Here is a tiny trained network, its code and every weight. The questions are about switching its units off for an input and a target symbol, where a switched-off unit gives its printed mean instead of its output.

import numpy as np


def w(rows, s, z=0):
    codes = np.array(rows[::2]) - 128.0
    scale = np.full(codes.shape[1], s)
    scale[-1] = z or s
    return codes * scale


def f(y):
    return np.maximum(y, 0)


def softmax(a):
    e = np.exp(a - a.max(-1, keepdims=True))
    return e / e.sum(-1, keepdims=True)


def log_softmax(a):
    a = a - a.max(-1, keepdims=True)
    return a - np.log(np.exp(a).sum(-1, keepdims=True))


def net(x, mask):
    ids = ['αβγδζηθμξπστφψω'.index(c) for c in x.split()]
    T = len(ids)
    res = E[ids] + P[:T]
    u = 0
    for l in range(2):
        r = res
        for j in range(2):
            rows = slice(4 * j, 4 * j + 4)
            q, k, v = (r @ M[l][rows].T for M in (Q, K, V))
            z = softmax(np.where(np.tri(T) > 0, q @ k.T / 4**0.5, -1e9)) @ v
            o = O[l][rows]
            res = res + np.where(mask[u + j], z, o[:, -1]) @ o[:, :-1]
        u += 2
        y = f(res @ A[l][:, :-1].T + A[l][:, -1])
        res = res + np.where(mask[u : u + 12], y, B[l][:, -1]) @ B[l][:, :-1]
        u += 12
    return log_softmax(res[-1] @ U[:, :-1].T + U[:, -1])


Q, K, V, O, A, B = {}, {}, {}, {}, {}, {}
E = w([
[133,163,159,154,51,168,122,185],'α',
[77,187,176,136,122,163,201,152],'β',
[123,36,141,178,98,197,153,180],'γ',
[153,60,105,112,174,106,163,146],'δ',
[161,71,136,167,124,140,108,70],'ζ',
[142,120,114,207,131,124,92,67],'η',
[104,162,135,157,146,108,118,149],'θ',
[160,149,150,127,199,65,204,138],'μ',
[2,101,180,134,50,81,74,130],'ξ',
[94,86,148,102,128,109,203,175],'π',
[145,182,177,163,115,133,105,144],'σ',
[100,95,90,139,167,56,156,110],'τ',
[135,202,168,105,146,198,159,208],'φ',
[155,86,207,60,62,143,238,115],'ψ',
[96,112,107,125,125,84,113,162],'ω',
],0.017)
P = w([
[77,160,122,41,139,178,77,50],'0',
[147,90,169,204,85,70,153,145],'1',
[147,111,181,166,118,59,136,178],'2',
[174,122,190,198,120,114,153,187],'3',
[150,96,194,210,116,100,161,156],'4',
[141,125,213,176,138,113,125,168],'5',
[118,129,206,174,106,97,108,158],'6',
[123,113,174,193,103,116,136,171],'7',
[120,118,163,198,116,137,180,159],'8',
[105,137,149,179,99,112,149,178],'9',
[142,147,139,152,126,93,137,191],'10',
[122,113,112,149,129,97,148,223],'11',
[143,94,82,146,154,110,146,255],'12',
],0.0076)
Q[0] = w([
[68,161,63,82,139,157,80,69],'L0H0',
[130,92,152,170,186,127,127,93],'L0H0',
[109,198,55,127,172,62,174,184],'L0H0',
[81,94,199,89,90,107,112,183],'L0H0',
[88,76,16,128,173,139,77,62],'L0H1',
[94,194,109,67,152,114,94,116],'L0H1',
[2,129,161,115,111,134,189,143],'L0H1',
[144,83,160,218,42,110,188,180],'L0H1',
],0.007)
K[0] = w([
[137,113,116,254,185,59,154,184],'L0H0',
[116,209,148,125,94,120,113,161],'L0H0',
[152,95,181,166,78,128,173,108],'L0H0',
[164,136,80,64,174,111,124,55],'L0H0',
[68,127,77,208,173,56,146,141],'L0H1',
[172,132,50,208,172,152,100,150],'L0H1',
[142,117,119,145,84,187,75,112],'L0H1',
[170,80,160,8,104,141,165,45],'L0H1',
],0.0081)
V[0] = w([
[187,79,118,143,112,57,214,13],'L0H0',
[136,172,202,157,49,119,206,137],'L0H0',
[146,255,165,151,132,38,118,125],'L0H0',
[112,111,198,170,74,127,173,116],'L0H0',
[172,179,162,180,173,44,79,105],'L0H1',
[175,124,161,149,54,162,84,101],'L0H1',
[68,133,103,60,202,94,150,105],'L0H1',
[203,116,101,99,108,148,74,47],'L0H1',
],0.0065)
O[0] = w([
[180,64,104,219,105,183,240,49,114],'L0H0',
[52,83,176,174,70,132,191,183,254],'L0H0',
[104,246,100,218,124,197,96,135,168],'L0H0',
[119,58,157,233,43,132,105,224,231],'L0H0',
[130,190,42,254,170,233,136,136,87],'L0H1',
[202,102,196,184,161,195,66,108,132],'L0H1',
[33,175,120,106,195,128,135,33,94],'L0H1',
[147,55,66,137,171,196,91,69,8],'L0H1',
],0.0058,0.0037)
A[0] = w([
[156,51,147,165,110,207,194,128,251],'L0N0',
[108,51,122,187,172,59,139,174,147],'L0N1',
[166,152,153,253,189,113,116,172,120],'L0N2',
[237,144,145,87,99,100,188,135,169],'L0N3',
[224,118,192,114,124,154,241,171,125],'L0N4',
[128,77,101,213,184,28,140,162,183],'L0N5',
[216,206,133,187,39,225,125,160,159],'L0N6',
[22,200,73,54,184,92,36,110,151],'L0N7',
[131,64,140,125,163,103,62,138,144],'L0N8',
[114,107,93,75,169,148,117,203,243],'L0N9',
[137,153,145,146,205,66,202,161,126],'L0N10',
[103,101,161,68,135,159,125,115,174],'L0N11',
],0.0066,0.0029)
B[0] = w([
[145,159,141,161,142,24,41,139,220],'L0N0',
[117,209,244,145,33,182,107,250,247],'L0N1',
[32,59,145,51,5,79,114,140,236],'L0N2',
[73,90,182,78,112,94,68,50,171],'L0N3',
[90,147,63,157,79,72,2,14,231],'L0N4',
[90,137,227,159,73,163,106,145,255],'L0N5',
[78,53,202,163,127,113,170,212,215],'L0N6',
[167,206,112,181,168,105,132,69,154],'L0N7',
[153,127,187,103,140,26,44,128,147],'L0N8',
[247,161,219,138,93,42,167,138,169],'L0N9',
[128,44,85,198,92,251,105,173,208],'L0N10',
[187,132,72,66,138,51,164,168,145],'L0N11',
],0.0048,0.0082)
Q[1] = w([
[118,108,106,142,127,119,152,165],'L1H0',
[116,133,185,124,62,103,84,121],'L1H0',
[130,85,169,140,99,122,87,144],'L1H0',
[54,160,151,161,71,100,72,153],'L1H0',
[73,146,233,172,17,2,76,189],'L1H1',
[169,166,80,101,129,98,119,125],'L1H1',
[144,127,88,85,134,101,114,49],'L1H1',
[96,63,170,88,79,80,145,110],'L1H1',
],0.0074)
K[1] = w([
[86,110,109,111,93,166,115,119],'L1H0',
[106,154,101,98,178,67,128,114],'L1H0',
[112,156,137,102,167,86,144,106],'L1H0',
[137,153,171,72,187,104,149,51],'L1H0',
[133,113,127,1,98,146,97,22],'L1H1',
[87,119,131,183,104,186,100,115],'L1H1',
[103,92,119,137,155,95,131,159],'L1H1',
[86,121,143,79,114,146,82,97],'L1H1',
],0.008)
V[1] = w([
[172,186,136,56,115,107,86,195],'L1H0',
[209,207,93,231,191,150,33,160],'L1H0',
[119,61,168,181,121,237,148,164],'L1H0',
[154,86,198,213,49,154,77,119],'L1H0',
[16,135,103,230,70,188,160,152],'L1H1',
[156,194,147,105,133,164,253,205],'L1H1',
[83,255,112,202,176,158,96,57],'L1H1',
[46,183,197,144,34,114,109,171],'L1H1',
],0.0083)
O[1] = w([
[82,78,61,151,192,91,100,141,160],'L1H0',
[185,125,135,211,192,157,77,124,119],'L1H0',
[124,168,136,163,82,146,52,151,7],'L1H0',
[143,117,91,134,116,162,68,173,90],'L1H0',
[141,220,151,156,110,133,113,172,36],'L1H1',
[108,173,106,144,92,2,113,130,49],'L1H1',
[164,148,95,189,162,128,215,187,138],'L1H1',
[84,164,174,110,183,87,80,214,174],'L1H1',
],0.009,0.018)
A[1] = w([
[177,254,151,197,96,189,67,132,254],'L1N0',
[165,97,138,118,39,206,176,66,12],'L1N1',
[82,94,174,97,183,128,81,112,81],'L1N2',
[81,186,122,136,98,101,49,73,78],'L1N3',
[214,162,60,191,161,146,126,118,193],'L1N4',
[157,208,115,170,91,48,169,151,74],'L1N5',
[82,80,117,58,60,102,15,132,101],'L1N6',
[177,241,105,210,201,85,145,175,84],'L1N7',
[66,189,71,159,91,69,72,110,80],'L1N8',
[133,153,120,142,136,124,162,153,81],'L1N9',
[127,113,138,191,229,142,178,130,153],'L1N10',
[149,46,189,156,103,62,106,111,174],'L1N11',
],0.0073,0.003)
B[1] = w([
[94,1,96,34,1,79,166,90,152],'L1N0',
[144,212,27,123,179,128,88,222,201],'L1N1',
[117,196,141,113,170,197,129,143,218],'L1N2',
[226,124,92,130,147,100,152,123,149],'L1N3',
[134,194,234,88,11,131,140,162,158],'L1N4',
[105,204,115,203,114,237,109,83,175],'L1N5',
[198,163,140,127,143,101,113,83,253],'L1N6',
[63,94,87,216,125,120,41,98,190],'L1N7',
[191,132,142,88,133,80,168,156,156],'L1N8',
[108,103,143,167,146,154,112,44,158],'L1N9',
[203,86,160,28,140,105,67,142,228],'L1N10',
[100,219,35,140,150,158,153,50,226],'L1N11',
],0.006,0.024)
U = w([
[188,56,145,89,44,137,123,159,120],'α',
[168,6,173,93,126,63,160,117,133],'β',
[108,148,155,79,144,174,84,101,251],'γ',
[102,106,45,122,193,73,96,164,50],'δ',
[154,141,1,119,158,182,74,197,16],'ζ',
[121,143,76,72,92,132,116,159,98],'η',
[87,229,121,135,131,101,135,170,27],'θ',
[108,116,151,155,60,134,141,59,110],'μ',
[204,147,101,76,121,65,86,203,108],'ξ',
[197,214,130,119,147,157,210,162,199],'π',
[76,112,145,58,178,160,124,228,146],'σ',
[204,106,182,201,163,118,79,117,97],'τ',
[74,103,11,96,106,138,146,126,118],'φ',
[101,109,165,77,58,42,170,111,87],'ψ',
[81,56,93,114,76,99,69,159,153],'ω',
],0.0045,0.0024)

Each question gives the input, a string of symbols that net reads in full, and the target symbol t.
The units are the heads (4 rows each of Q, K, V and O) and the neurons (one row each of A and B). Each row of codes is followed by its name. A weight is (code - 128) times the scale printed after its matrix; where a second scale follows, it is the last column's (O, A, B and U).
mask holds one flag per unit, layer by layer, with each layer's heads first. A switched-off unit (its flag False) gives its mean, the last column of its rows in O or B, instead of its output. The means were averaged over made-up inputs and are rounded, as every weight is.
A unit's drop is (log p(t) with every unit on - log p(t) with that unit switched off) / (log p(t) with every unit on - log p(t) with every unit switched off).
top k neurons: the k neurons with the biggest drops, biggest first
k most important neurons of layer l: the k neurons of layer l with the biggest drops, biggest first
which heads matter: for each layer, one digit per head in row order, 1 if its drop is at least 0.15 and else 0, layers parted by /
input ω ψ τ α ω γ, target γ: top 2 neurons	[L1N2, L1N11]
input β φ π γ μ τ φ, target θ: top neuron	[L1N5]
input ψ ζ α, target γ: 4 most important neurons of layer 0	[L0N0, L0N4, L0N3, L0N11]
input ψ θ ω φ δ σ ω π, target γ: 2 most important neurons of layer 1	[L1N6, L1N2]
input ξ ζ θ ψ, target γ: which heads matter	01 / 01
input η φ ξ ξ μ β ξ β φ, target α: which heads matter	01 / 11
input ω ξ τ θ α η β η η, target β: top 2 neurons	[L0N7, L1N10]
input φ δ ψ θ, target γ: which heads matter	01 / 01
input θ τ ψ σ τ τ μ, target γ: which heads matter	01 / 01
input τ γ σ σ, target π: which heads matter	11 / 11
input ω α ω φ μ ζ η θ β θ ψ, target γ: top 4 neurons	[L0N3, L0N4, L1N2, L1N11]
input σ ψ π τ τ τ, target σ: 3 most important neurons of layer 0	[L0N4, L0N3, L0N0]
input μ τ θ σ ω β σ θ γ τ ω, target μ: top 2 neurons	[L1N5, L1N0]
input ξ α ω ξ γ ω φ, target σ: most important neuron of layer 1	[L1N6]
input σ τ φ ω ω, target ω: 2 most important neurons of layer 1	[L1N0, L1N7]
input ξ θ β θ η ζ β β θ, target σ: which heads matter	00 / 01
input σ β σ β ω θ ζ τ π π α, target ω: which heads matter	11 / 11
input ω σ β ξ τ τ μ σ, target β: which heads matter	10 / 11
input τ β η ω, target π: 2 most important neurons of layer 0	[L0N1, L0N7]
input τ β θ η, target π: top 3 neurons	[L0N1, L0N7, L1N1]
input δ η θ η γ, target φ: top neuron	[L1N1]
input θ β τ θ τ τ φ θ ξ η, target τ: top 2 neurons	[L0N7, L1N7]
input ω ω η μ ω τ θ ξ, target β: 2 most important neurons of layer 0	[L0N7, L0N1]
input γ φ δ β, target γ: which heads matter	11 / 01
input φ ω ω α β θ α θ, target δ: which heads matter	10 / 11
input θ γ γ τ δ, target τ: top 3 neurons	[L0N7, L1N7, L0N2]
input σ θ ξ, target ω: 2 most important neurons of layer 1	[L1N0, L1N7]
input σ σ η ω β τ ζ π π θ τ ψ μ, target γ: 3 most important neurons of layer 0	[L0N4, L0N3, L0N5]
